Below are the code and all the weights of a small trained network. Each question names an input and a class and asks about switching units off, where a switched-off unit gives its printed mean instead of its output.

import numpy as np


def w(rows, s, z=0):
    codes = np.array(rows[::2]) - 128.0
    scale = np.full(codes.shape[1], s)
    scale[-1] = z or s
    return codes * scale


def f(y):
    return y / 2 * (1 + np.tanh(0.7978845608 * (y + 0.044715 * y**3)))


def log_softmax(a):
    a = a - a.max(-1, keepdims=True)
    return a - np.log(np.exp(a).sum(-1, keepdims=True))


def net(x, mask):
    res = np.array(x, float).reshape(1, 6) / 4 @ E
    y = f(res @ A[0][:, :-1].T + A[0][:, -1])
    res = res + np.where(mask, y, B[0][:, -1]) @ B[0][:, :-1]
    return log_softmax(res[-1] @ U[:, :-1].T + U[:, -1])


A, B = {}, {}
E = w([
[121,63,90,118,254,99,224,73,205,66],'x0',
[201,237,114,53,217,131,85,75,115,35],'x1',
[163,155,141,169,57,24,146,125,65,134],'x2',
[201,115,47,203,128,237,171,128,67,102],'x3',
[147,179,103,162,89,122,121,9,188,59],'x4',
[9,160,118,67,134,114,209,118,60,140],'x5',
],0.0091)
A[0] = w([
[190,81,234,177,106,73,32,168,143,155,180],'n0',
[133,156,178,29,204,171,77,135,125,78,162],'n1',
[158,149,179,146,199,147,83,149,118,97,160],'n2',
[73,28,75,181,151,228,202,90,142,135,142],'n3',
[254,188,111,155,128,192,165,104,68,57,158],'n4',
[179,184,93,68,205,206,46,129,140,39,127],'n5',
[48,113,195,77,74,72,173,199,89,206,139],'n6',
[163,166,120,96,136,181,36,117,153,121,212],'n7',
[163,162,77,119,186,192,86,122,158,130,138],'n8',
[198,181,106,175,51,158,81,126,105,90,192],'n9',
[219,162,56,173,78,126,137,127,99,107,151],'n10',
[176,133,129,147,60,126,77,127,110,75,123],'n11',
[180,203,199,160,45,131,45,103,204,138,109],'n12',
[83,81,125,155,180,79,170,70,197,98,138],'n13',
[145,25,80,151,148,142,188,198,157,198,146],'n14',
[6,179,168,73,91,97,151,115,21,165,131],'n15',
[142,91,84,191,136,203,177,124,99,133,203],'n16',
[161,84,115,121,185,82,187,26,183,69,111],'n17',
[129,193,137,54,174,93,196,11,150,40,254],'n18',
[100,173,97,88,170,40,183,50,140,48,190],'n19',
[120,132,114,155,153,47,218,82,134,83,154],'n20',
[88,88,121,140,200,77,180,53,189,73,105],'n21',
[176,160,60,127,104,125,155,109,51,134,122],'n22',
],0.0077,0.0047)
B[0] = w([
[158,47,154,120,97,45,114,104,159,204,200],'n0',
[117,188,105,76,175,63,194,90,128,115,198],'n1',
[145,116,84,103,157,95,173,98,156,157,164],'n2',
[61,102,199,63,89,218,156,95,176,109,201],'n3',
[201,71,44,195,173,154,177,129,103,91,209],'n4',
[126,135,48,58,193,100,197,68,141,91,218],'n5',
[91,199,117,101,98,78,141,244,62,204,215],'n6',
[94,132,64,53,147,96,123,29,120,121,186],'n7',
[109,126,94,92,172,138,142,117,123,132,174],'n8',
[133,56,80,213,125,156,123,65,57,139,197],'n9',
[164,52,71,221,127,161,113,148,86,142,183],'n10',
[119,73,149,165,133,126,119,100,111,135,165],'n11',
[70,79,100,137,94,72,39,5,132,180,190],'n12',
[139,145,100,117,78,157,83,208,196,115,192],'n13',
[159,89,204,59,115,154,156,154,182,178,190],'n14',
[56,244,180,174,141,110,145,137,39,129,208],'n15',
[131,85,184,122,122,226,146,116,110,135,187],'n16',
[154,143,75,159,111,155,87,147,207,45,209],'n17',
[213,254,163,161,139,146,77,110,161,4,248],'n18',
[149,228,185,168,99,124,67,113,136,61,221],'n19',
[161,185,150,184,71,157,118,172,142,102,186],'n20',
[131,161,88,150,66,145,100,190,207,76,204],'n21',
[181,150,130,182,103,166,157,140,67,144,164],'n22',
],0.0076,0.016)
U = w([
[29,170,145,114,94,99,151,246,55,196,206],'0',
[90,84,137,143,76,68,2,33,120,173,185],'1',
[137,237,236,142,131,114,108,116,51,89,149],'2',
[141,155,76,39,242,100,188,81,140,91,180],'3',
[192,61,100,198,146,203,162,118,54,126,5],'4',
[218,66,194,87,128,28,121,219,162,197,20],'5',
[75,78,218,67,107,251,195,148,161,155,147],'6',
[164,172,120,149,106,146,63,158,225,53,119],'7',
],0.0083,0.0012)

Each question gives the input, the list of numbers given to net, and the class t.
The units are the neurons (one row each of A and B). Each row of codes is followed by its name. A weight is (code - 128) times the scale printed after its matrix; where a second scale follows, it is the last column's (A, B and U).
mask holds one flag per neuron, in row order. A switched-off neuron (its flag False) gives its mean, the last column of its row in B, instead of its output. The means were averaged over made-up inputs and are rounded, as every weight is.
A unit's drop is (log p(t) with every unit on - log p(t) with that unit switched off) / (log p(t) with every unit on - log p(t) with every unit switched off).
The circuit of an input: a set's keep is (log p(t) with only the set's units on - log p(t) with every unit switched off) / (log p(t) with every unit on - log p(t) with every unit switched off). Starting from the 12 units with the biggest drops (on a tie, the unit counted first), units are removed one at a time, each time the one whose removal leaves the highest keep (on an exact tie, the one counted first), for as long as the keep stays at least 0.8.
circuit, biggest first: the units of the circuit, biggest drop first
top k neurons: the k neurons with the biggest drops, biggest first
drop of u: that unit's drop, to one decimal
input [1,-8,-6,-4,-8,-8], class 5: circuit, biggest first => (n0)
input [5,-5,-8,8,7,8], class 6: top 2 neurons => (n3; n16)
input [-8,8,0,0,-5,-5], class 3: top 2 neurons => (n5; n1)
input [-4,7,-3,7,5,5], class 3: top 2 neurons => (n5; n7)
input [-8,-8,-2,6,7,-1], class 4: top 3 neurons => (n10; n9; n16)
input [-6,6,2,2,3,-6], class 4: top 3 neurons => (n4; n10; n9)
input [6,1,-4,-1,-8,7], class 0: top 2 neurons => (n6; n15)
input [1,-2,2,5,-6,5], class 0: top 2 neurons => (n6; n15)
input [2,-4,-5,-4,2,-5], class 6: circuit, biggest first => (n18; n19)
input [-8,0,8,6,-4,3], class 4: top 3 neurons => (n9; n10; n4)
input [-2,1,2,0,-1,1], class 0: top 2 neurons => (n18; n19)
input [7,1,6,-2,-8,-1], class 5: top 2 neurons => (n18; n14)
input [5,4,-6,-3,-1,0], class 7: top 2 neurons => (n21; n18)
input [-7,2,-7,-3,0,-7], class 1: circuit, biggest first => (n12)
input [-6,4,-3,-6,7,-8], class 1: drop of n12 => 0.1
input [-2,7,4,-2,1,-3], class 3: drop of n5 => 0.3
input [-4,3,-2,-1,8,-4], class 1: drop of n15 => 0.0
